In the rows, zero is written as 128.
Here are made-up nodes, facts about them, and rows of numbers that follow some of those facts. Name the node behind each unnamed row.

Some facts about the nodes:
drarar {π=b, ω=flaku, Φ=pluper}
fole {ω=pelim, Φ=klegal}
sofoskom {π=a, ω=sidrim, Φ=sagru}
plaber {ω=plukli}
skeklis {ω=brigre}
dokliplak {η=plukli, π=d, ω=gadu, Φ=droskar}
brovas {π=f, ω=doski, Φ=batruk}
kevistu {ω=braklon, Φ=vatre}
nadrer {η=puvek, π=a, ω=tostur, Φ=flivas}
grumoplon {π=a, ω=skeklis, Φ=griplek}
flivas {π=a, ω=tostur, Φ=larur}
funem {η=zabo, π=b, ω=bretras}
tifer {ω=plukli, Φ=plaber}
grokir {π=b, ω=trabres}
rugra {ω=pelim, Φ=stisun}
dedruflor {ω=vovul, Φ=sustal}
gritobem {π=a, ω=sidrim, Φ=koful}
zuges {η=tranum, π=b, ω=stisun}
stuski {ω=tridibi, Φ=flaku}
bretras {ω=braklon, Φ=tezul}
plidi {ω=brusan}
flaku {ω=tridibi}
grogris {η=bretras, π=a, ω=dropu, Φ=stutrofes}
trabres {ω=tostur, Φ=sudor}
neska {η=teklir, π=a, ω=plukli, Φ=grutor}
povaru {π=b, ω=pustel, Φ=drifik}
klugrar {π=b, ω=teklir}
muvasar {η=zabo, π=a, ω=tifer}
pagres {η=klugrar, π=b, ω=kluzitrer, Φ=fefoles}
gipli {η=mezu, π=c, ω=tifer, Φ=tabik}
mavem {η=deplovol, π=c, ω=sidrim, Φ=gritobem}
pugos {η=skeklis, π=a, ω=vofus, Φ=vuvan}
brigra {ω=nazefli, Φ=vagrik}
droskar {η=tifer, π=f, ω=gadu, Φ=dropu}
sudor {η=puvek, π=c, ω=tostur}
bodrus {π=d, ω=dropu, Φ=nesoflum}
skodrus {π=b, ω=tostur, Φ=kapler}
griplek {π=a, ω=skeklis}
puvek {ω=grotrigru}
sudur {η=flaku, π=d, ω=vofus, Φ=treston}
beden {η=grutor, π=b, ω=drodri, Φ=gridrusti}
kazel {η=zabo, π=b, ω=kluzitrer, Φ=trumom}
kugo {η=tostur, π=f, ω=kevistu, Φ=botri}
mokloplil {η=vulom, π=g, ω=kluzitrer, Φ=kazel}
kapler {π=d, ω=tostur, Φ=trabres}
vuvan {η=kluzitrer, π=a, ω=vofus, Φ=gradufe}
segrul {π=a, ω=tostur, Φ=skodrus}
tranum {η=tufik, π=a, ω=vovul}
relom {η=vovul, π=d, ω=plaber, Φ=duklugru}
tufik {η=kluzitrer, π=b, ω=skeklis, Φ=safor}
stisun {ω=pelim, Φ=fole}
tabik {π=a, ω=tifer, Φ=trofikis}
zabel {π=d, ω=pelim, Φ=rugra}
duklugru {π=b, ω=plaber, Φ=vegrem}
trokloplin {π=d, ω=nazefli, Φ=sebra}
tiza {η=flivas, π=a, ω=klegal, Φ=vizel}
vasta {π=a, ω=rugra, Φ=nater}
fata {π=a, ω=plaber, Φ=grugra}
nater {π=a, ω=rugra}
legu {π=c, ω=tezul}
geduklo {π=d, ω=bretras, Φ=funem}
batruk {π=a, ω=doski}
vetro {π=a, ω=flezon, Φ=sagrak}
grasta {π=a, ω=poflek, Φ=nostis}
trumom {η=sironir, π=a, ω=kluzitrer, Φ=kera}
rusase {η=fole, π=c, ω=fole, Φ=mepo}
zokle {η=tranum, π=a, ω=dropu, Φ=masivul}
bronan {π=a, ω=zimebe, Φ=flotrok}
sepo {π=f, ω=flezon, Φ=vetro}
klunem {η=grokir, π=a, ω=zibri}
tezul {ω=braklon, Φ=nofos}
flezon {ω=stedrabor}
nesoflum {η=droskar, π=a, ω=dropu, Φ=kapal}
buklo {η=skeklis, π=b, ω=flezon, Φ=sepo}
sustal {η=brusan, π=b, ω=vovul, Φ=tranum}
kevegus {η=vovul, π=b, ω=trenes, Φ=sosuk}
mezu {π=b, ω=tifer, Φ=muvasar}
brebu {π=a, ω=gadu}
gradufe {π=f, ω=vofus, Φ=fumor}
sastun {η=teklir, π=b, ω=poflek, Φ=grasta}
stadistur {η=vovul, π=c, ω=flaku, Φ=zufal}
brusan {ω=vofus}
larur {ω=tostur, Φ=segrul}
stutrofes {η=mezu, π=a, ω=dropu, Φ=bodrus}
trofikis {η=poflek, π=g, ω=tifer, Φ=klaklan}
treston {π=d, ω=vofus, Φ=brusan}
nazefli {ω=sironir}
sagrak {η=gramiplu, π=g, ω=flezon}
figru {π=a, ω=pelim, Φ=zabel}
vegrem {η=fole, π=g, ω=plaber, Φ=fata}
drifik {π=b, ω=pustel, Φ=vovar}
sagru {η=kisos, π=b, ω=sidrim}
zetrol {η=stedrabor, π=c, ω=tezul, Φ=sobrur}
fliduros {η=vovul, π=a, ω=plaber, Φ=relom}
kludran {η=flaku, π=a, ω=bretras, Φ=geduklo}
nugor {η=zabo, π=c, ω=gadu, Φ=dola}
zuskefle {η=stigrim, π=e, ω=plukli, Φ=tifer}
nostis {η=zabo, π=a, ω=poflek}
gifizo {π=g, ω=puvek}
dofavul {π=f, ω=lipasku, Φ=pustel}
mani {π=b, ω=kluzitrer}
nofos {η=flaku, π=c, ω=braklon, Φ=kevistu}
vagrik {π=f, ω=nazefli, Φ=trokloplin}
pluper {π=d, ω=flaku, Φ=vulom}
klegal {ω=pelim}
grugra {η=kisos, π=b, ω=plaber}
masivul {η=vovul, π=a, ω=dropu, Φ=bana}
vulom {π=b, ω=flaku, Φ=stadistur}
kisos {π=b, ω=sironir, Φ=nazefli}
brasker {π=c, ω=plukli, Φ=neska}
botri {π=g, ω=kevistu}
sosuk {η=vovul, π=g, ω=trenes, Φ=gramiplu}
dropu {ω=gadu, Φ=sidrim}
vatre {η=stigrim, π=b, ω=braklon}
mepo {η=deplovol, π=d, ω=fole}
vovar {π=c, ω=pustel}
stivam {π=g, ω=pelim, Φ=figru}
pustel {ω=lipasku}
gramiplu {π=b, ω=trenes}
dogrun {π=e, ω=kluzitrer, Φ=pagres}
grutor {ω=plukli, Φ=zuskefle}
kera {π=c, ω=kluzitrer, Φ=dogrun}
trebrogus {η=flivas, π=b, ω=tifer, Φ=gikel}
doski {ω=vovul, Φ=dedruflor}
tasku {η=skeklis, π=b, ω=zimebe, Φ=bronan}
koful {π=g, ω=sidrim, Φ=sofoskom}
safor {η=klugrar, π=d, ω=skeklis, Φ=grumoplon}
libo {π=c, ω=klegal, Φ=tiza}
zufal {η=tifer, π=a, ω=flaku}
gridrusti {ω=drodri, Φ=zibri}
sobrur {π=c, ω=tezul, Φ=patru}
sebra {π=d, ω=nazefli, Φ=skegra}
skegra {η=plukli, π=d, ω=nazefli}
fluflem {η=stigrim, π=a, ω=plidi}
zabo {ω=pustel, Φ=povaru}
patru {π=b, ω=tezul, Φ=legu}
lisom {η=stivam, π=c, ω=flezon, Φ=buklo}
fefoles {η=plaber, π=d, ω=kluzitrer, Φ=mani}
puplen {η=vovul, π=f, ω=lipasku, Φ=dofavul}
teklir {ω=drodri, Φ=tapan}
noplun {η=dedruflor, π=f, ω=trabres, Φ=grokir}
kluzitrer {ω=fole, Φ=rusase}
vuzum {π=a, ω=lipasku, Φ=puplen}
plelir {η=tranum, π=a, ω=vofus, Φ=sudur}
trenes {ω=stedrabor, Φ=flezon}
fumor {π=a, ω=vofus, Φ=plelir}
gikel {π=c, ω=tifer, Φ=mezu}
sidrim {ω=gadu, Φ=nugor}
vizel {η=tifer, π=a, ω=klegal}
zemitro {η=stigrim, π=a, ω=flaku, Φ=drarar}
dola {π=a, ω=gadu, Φ=brebu}
zibri {ω=drodri}
goplin {π=a, ω=stuski}
tusta {π=a, ω=plaber, Φ=fliduros}
galum {π=b, ω=poflek, Φ=sastun}
kledil {η=stigrim, π=a, ω=sidrim, Φ=mavem}
klaklan {η=stigrim, π=c, ω=tifer, Φ=trebrogus}
kapal {η=grutor, π=d, ω=dropu}
flagras {π=b, ω=plidi, Φ=fluflem}
bana {η=zabo, π=a, ω=dropu, Φ=grogris}
tapan {π=d, ω=drodri, Φ=beden}
deplovol {π=b, ω=fole, Φ=kluzitrer}
lubik {η=tufik, π=a, ω=brinim}
stigrim {π=b, ω=zabo}
flotrok {η=zabo, π=a, ω=zimebe}

Some rows with their names:
tezul: [129 107 128 131 120 120 119 116  90 129 134 128 133 138 117 132 125 131
 130 138 134 119 129 117 136 122 127 127 118 110 116 111 112 141 137 129
 115 149 147 120 126]
gramiplu: [104 101 137 124 153 113 112 155 142 113 136 120 121 120 108 139 107 117
 121  96 122 105 156 119 121 125 122 160 109 119 115 106 125 141 129 138
 139 124 123 134 127]
pluper: [121 140 124 121 122 129 131 113 114 123 125 136 132 126 130 136 125 117
 127 135 127 132 125 128 148 132 123 127 130 126 131 120 143 128 128 126
 121 130 134 134 114]
mepo: [106 138 122 132 108 126 123 107 140 135 116 126 120 135 147 123 146 117
 121 131 134 113 115 128 142 142 149 112 124 150 144 137 142 122 115 110
 136 117 110 144 117]
sironir: [135 129 122 130 129 129 121 136 123 119 141 133 109 111 118 139 129 126
 122 145 133 111 134 118 141 106 122 133 112 121 135 109 118 140 137 121
 139 134 146 122 139]
dogrun: [106 154 133 123 141 140 137 128 173 125 120 121 116 106 130 129 123 122
 125 118 123 126 109 120 132 137 130 130 113 162 147 139 150 123 113 129
 160 104 107 134 131]
povaru: [106  83 131 116 144 113 107 142 113 125 130 114 131 139 110 129 104 122
 127  90 121 110 153 126 115 138 126 158 119 112 107 111 124 138 130 147
 113 139 118 127 119]
bodrus: [119 195 121 134 134 147 139 121 177 125 140 129 115  91 139 123 123 122
 116 144 133 132 126 110 118 133 121 120 134 152 168 150 143 121 113 118
 163  86 109 158 135]
braklon: [130 132 126 136 128 130 122 126 117 129 134 125 121 122 118 126 131 128
 128 144 141 120 126 113 132 118 127 126 115 124 131 118 113 135 129 121
 129 132 139 124 132]
trokloplin: [124 136 122 121 117 126 133 116 119 123 123 138 131 129 129 136 125 114
 130 131 122 130 130 129 147 127 124 126 132 125 131 121 139 127 129 127
 122 131 134 134 118]
libo: [143 112 121 111  88 117 127 107 106 129 100 142 144 180 124 147 130 102
 135 154 109 117 147 134 168 119 135 120 140  83 104 124 159 125 156 135
  89 160 150 119 116]
flaku: [121  97 103 125 119 134 118 127 103 124 144 132 112 136 115 132 124 145
 138 147 129 107 142 136 150 109 117 135 125 107 127  93 125 145 138 125
 122 147 146 108 125]
trenes: [133  85 128 119 114 111 119 125  74 128 131 135 137 150 118 134 122 125
 132 136 126 115 130 126 140 121 129 131 131  99 110 102 111 143 145 130
 105 163 157 112 118]
zufal: [130 195 133 144 139 160 147 118 180 131 121 129 126  94 151 118 146 138
 130 135 141 163 114 136 121 146 130 102 131 173 147 157 133 105 109 118
 151  91 108 144 132]
nofos: [134 149  97 135  95 150 131 113 129 145 113 133 130 171 137 126 140 118
 156 163 134 122 159 136 147 124 128 108 144 108 128 135 157 120 130 122
  99 130 114 127 112]
goplin: [131 146 130 127 123 140 136 119 138 124 122 146 130 120 137 136 137 132
 124 124 121 151 119 154 148 129 126 121 146 137 123 128 132 111 134 129
 122 130 140 127 124]
vulom: [ 97 112 122 132 147 128 104 151 161 117 134 110 110 104 116 137 119 122
 112 101 132 105 158 126 118 136 128 152 100 134 126 111 122 137 121 128
 155 111 109 143 133]
trabres: [127 199 123 156 148 154 138 140 182 126 141 114 101  66 132 116 133 138
 125 156 157 132 129  92 107 134 129 110  95 163 172 151 117 132 104 105
 181  83 109 146 157]

Rows to name:
No name comes twice in this set of rows, the named rows included.
[120 155 125 126 127 133 138 118 137 125 128 134 127 114 131 132 125 121
 125 138 130 136 129 124 140 127 123 123 122 137 142 127 141 126 123 119
 133 117 125 139 122] => sebra
[141 189 132 139 132 148 152 137 185 121 122 139 117  86 154 126 142 137
 122 131 137 159 119 145 132 145 125 115 124 165 158 156 145 112 112 108
 160  91 120 140 142] => fata
[125 144 142 123 135 120 141 129 127 132 117 126 135 119 135 115 113 118
 127 101 130 141 117 126 114 149 128 130 124 148 140 149 141 126 112 127
 126 115 114 140 121] => zuskefle
[120 171 126 129 155 156 140 145 190 133 136  93 106  73 133 103 110 139
 119 107 161 132 148 106  69 185 129 146  80 167 169 175 133 124  84 135
 167  80  58 146 159] => grugra
[129 214 126 144 139 161 149 120 204 135 134 128 118  81 156 115 143 141
 120 138 135 153 107 129 107 143 128 104 149 179 163 172 129 105 105 111
 169  75 101 153 142] => nesoflum
[100 165 128 148 161 133 123 175 215 114 137 104  92  66 136 123 128 124
 103 103 152 107 160 111 103 145 128 149  82 169 167 147 136 136  98 108
 191  71  86 163 153] => mezu
[133 180 130 142 136 148 147 121 161 132 118 134 129 113 147 119 141 137
 135 130 136 157 111 141 128 135 128 108 146 161 137 146 140 112 116 122
 140 102 114 138 122] => plelir
[119 196 125 140 138 149 143 121 172 124 126 128 113  86 136 126 129 124
 123 145 142 136 127 112 127 135 125 119 114 159 163 146 146 124 109 113
 162  90 106 153 134] => kapler
[129 152 127 140 133 138 134 132 155 127 132 117 112 104 124 121 133 135
 128 152 141 120 114  96 123 127 134 117 102 146 152 138 118 135 119 116
 160 114 123 128 147] => stisun
[134 158 131 134 125 144 143 114 142 136 117 136 134 125 146 124 142 135
 131 128 128 155 111 149 131 144 129 108 147 147 128 142 137 108 123 127
 126 114 121 133 122] => nostis
[128 196 127 136 137 150 145 125 192 126 134 138 117  90 150 129 139 140
 117 139 128 152 114 136 123 131 123 114 149 162 157 150 136 110 117 117
 163  90 117 146 140] => dola
[110 143 139 138 160 132 125 147 158 133 128  97 125 112 120 114 110 122
 125  96 144 124 137  99  83 154 129 140 102 148 132 149 125 127 105 142
 140 101  86 148 136] => vatre
[129 216 129 146 143 163 147 129 208 125 130 133 111  76 151 126 140 140
 118 142 133 154 118 132 118 133 124 109 139 177 165 161 137 107 111 115
 175  74 113 153 146] => brebu
[115 210 123 144 143 155 147 123 193 124 129 124 108  79 139 126 133 125
 124 150 147 138 130 103 123 137 126 116 106 170 174 153 149 123 102 110
 172  80 102 161 141] => treston
[130 139 121 130 127 130 125 129 131 134 151 129 123 113 127 124 125 131
 121 150 130 113 125 107 116 117 125 122 135 130 147 134 112 138 127 120
 147 122 137 135 142] => sidrim

The same nodes again, as new rows of numbers:
Named rows:
trenes: [116 143  98 147 121 104 153 113 130 114 103 113  75 132 161 138  77 154
 100  96 159 148  57 138 140 131 131 144 169 131 178 121 136 142  99 117
 167]
plukli: [135 147 102 158 126  79 153 140 130 112 104 106 100 105 176 157  80 148
 114 124 133 163  98 134 127 141 141 154 154 135 172 116 169 111  92 137
 178]
dokliplak: [129 137  97 154 120  99 147  97 112 132 115 123  82 132 165 126  94 159
 117  99 159 138  64 116 133 122 110 134 159 145 154 116 124 152 117 130
 165]
kugo: [115 106 100 160 105  96 160  97 132  98 106 121  65 127 160 134  75 170
 107  97 177 142  52 133 127 146 136 129 154 143 158 123 141 159 129  93
 164]
sofoskom: [161 156 117 169 115  94 142 125 120 146  99 111 138 130 193 136 110 155
 157 137 185 152  96 123 128 121 126 156 121 121 152 127 170 101 141 143
 152]
sudur: [160 130  98 165 119  97 161 133 129 137  71 121 132 138 180 124 107 149
 122 138 196 165  68 101 117 135 169 162 125 130 146 129 186 102 150 121
 140]
bronan: [130 145 101 155 116 112 146 110 116 136 114 105  91 119 155 136  83 149
 107 107 168 154 105 139 130 146 137 152 162 144 162 129 149 160 102 144
 170]
tasku: [117 102 122 185 111  88 166 120 162  88 102 113  62 106 162 135  58 158
 106 100 161 127  43 152 144 142 122 130 156 131 168 135 133 158 132  85
 166]
povaru: [116  99 126 199 119  92 158 122 149  78 117 114  78  95 162 147  52 146
 102 107 158 138  76 166 138 168 143 136 146 130 149 133 153 162 130 102
 175]
doski: [115 141  90 150 121 101 158 117 128 117  98 117  80 125 163 138  71 152
 105  93 151 148  55 135 135 128 129 148 166 131 179 123 129 139  93 118
 176]
fliduros: [130 141 102 205 128 112 151  98 148 126 114 124  78 131 139 131  95 148
 165  97 173 179 119  89 130 143 156 146 154 182 189 145 123 137  92 152
 198]
safor: [130 131  92 173 121 114 146  98 110 133 109 107  90 127 163 134  78 155
 102 108 176 154  86 123 120 154 146 146 161 147 146 120 145 163 120 139
 166]
klugrar: [129 113 128 183 111  73 156 150 152  76 110 117  90  92 179 156  54 153
 116 117 141 147  81 163 141 159 137 143 131 121 158 124 179 132 130  98
 166]
sagrak: [138 103 119 202 117  76 171 124 144  93  73 113 116 128 199 144  80 153
 106 144 190 141  75 125 123 149 161 144 117 105 161 134 187  99 165  99
 168]
trabres: [160 145 108 163 131 103 146 163 144 119  75 135 135 122 178 132 101 135
 109 128 185 172  66 125 131 133 176 172 131 120 162 132 191 107 139 108
 138]
mavem: [126 140 109 189 141 126 130  77  96 130 122 127  97 132 176 134 104 141
  72 110 162 137 103 122 131 136 112 156 156 136 159 121 139 139 135 152
 185]
pluper: [132 135  96 168 112 103 148 104 107 136 105  96 105 127 173 149  80 152
 125 127 177 161 107 128 111 156 153 150 142 135 151 123 170 145 123 145
 179]
puvek: [126 150 102 154 120  88 149 136 124 113 105 114 110 118 180 151  77 138
 116 109 147 160  92 138 130 142 147 156 148 124 167 126 172 122  99 130
 177]

Rows to name:
No name comes twice in this set of rows, the named rows included.
[104 105 130 217 111  90 167 106 178  67 109 140  57 133 158 135  57 165
 160  66 172 154  63 132 147 152 141 119 134 151 188 147 118 145 131  83
 189] => kevegus
[130  94 115 221 130  75 172 116 136  98  98  96  84  94 177 146  69 155
 100 146 150 141  94 114 119 164 144 137 141 140 166 129 165 127 145 134
 198] => trofikis
[132 142 104 168 125  78 152 135 121 114 107  93  97  98 172 163  72 142
 112 126 137 162 117 137 128 156 144 155 153 135 170 118 171 120  88 149
 189] => grutor
[138 113 130 209 120  71 152 122 133  98 108 114 115 118 207 154  72 159
 124 132 157 131  94 133 130 153 129 142 111 113 156 121 172 108 169 122
 181] => koful
[125 117 115 182 121  93 141 113 120 105 128 126  92 109 169 148  71 159
 117 102 145 141  83 138 129 157 126 136 141 144 133 118 149 165 142 126
 176] => droskar
[103 102 119 228 126 101 156 100 142  76 118 143  79 141 168 141  63 149
 122  74 171 162  85 121 129 174 165 134 131 152 172 141 140 148 135 112
 212] => sosuk
[189 161 111 182 144 123 142 168 127 132  31  92 107 104 160 128 144 159
 105 123 219 175  65  95 132 140 163 148 133 144 148 145 183 107 153 155
 119] => muvasar
[159 144  99 166 135  77 160 165 147 111  70 113 123 106 183 145  99 145
 119 150 155 171  86 107 131 129 163 163 140 133 174 130 197  77 117 133
 155] => plaber
[132 146  87 150 119  99 157 113 127 129 105 106  61 114 154 129  97 157
 116 126 143 156  87 109 142 124 113 142 179 158 179 118 130 130  89 137
 171] => tusta
[168 146 107 169 124  90 131 140 125 135  98 133 143 129 192 134 113 152
 141 130 178 157  82 113 127 130 143 160 119 129 137 123 182 106 161 140
 134] => bodrus
[122 132  98 154 110 111 148 100 103 128 112 112  87 127 163 135  83 154
 102 109 180 162 102 134 118 164 148 146 164 144 152 121 158 167 114 130
 174] => geduklo
[155  97 123 219 116  53 182 151 176  95  73  99  96  91 181 145  74 156
 132 160 179 144  75 116 131 147 150 139 123 133 173 143 178  99 157 108
 163] => trebrogus
[139 144 108 167 127 100 147 124 127 123 102 114 112 118 183 142  86 146
 122 115 162 149  85 134 133 139 137 156 135 121 161 131 151 131 125 138
 170] => gadu
[156 162 122 197 135 122 129 119  92 147  88  66 106 113 174 150 112 162
 122  96 208 146  89 139 122 152 121 131 126 130 141 137 127 157 147 193
 160] => bana

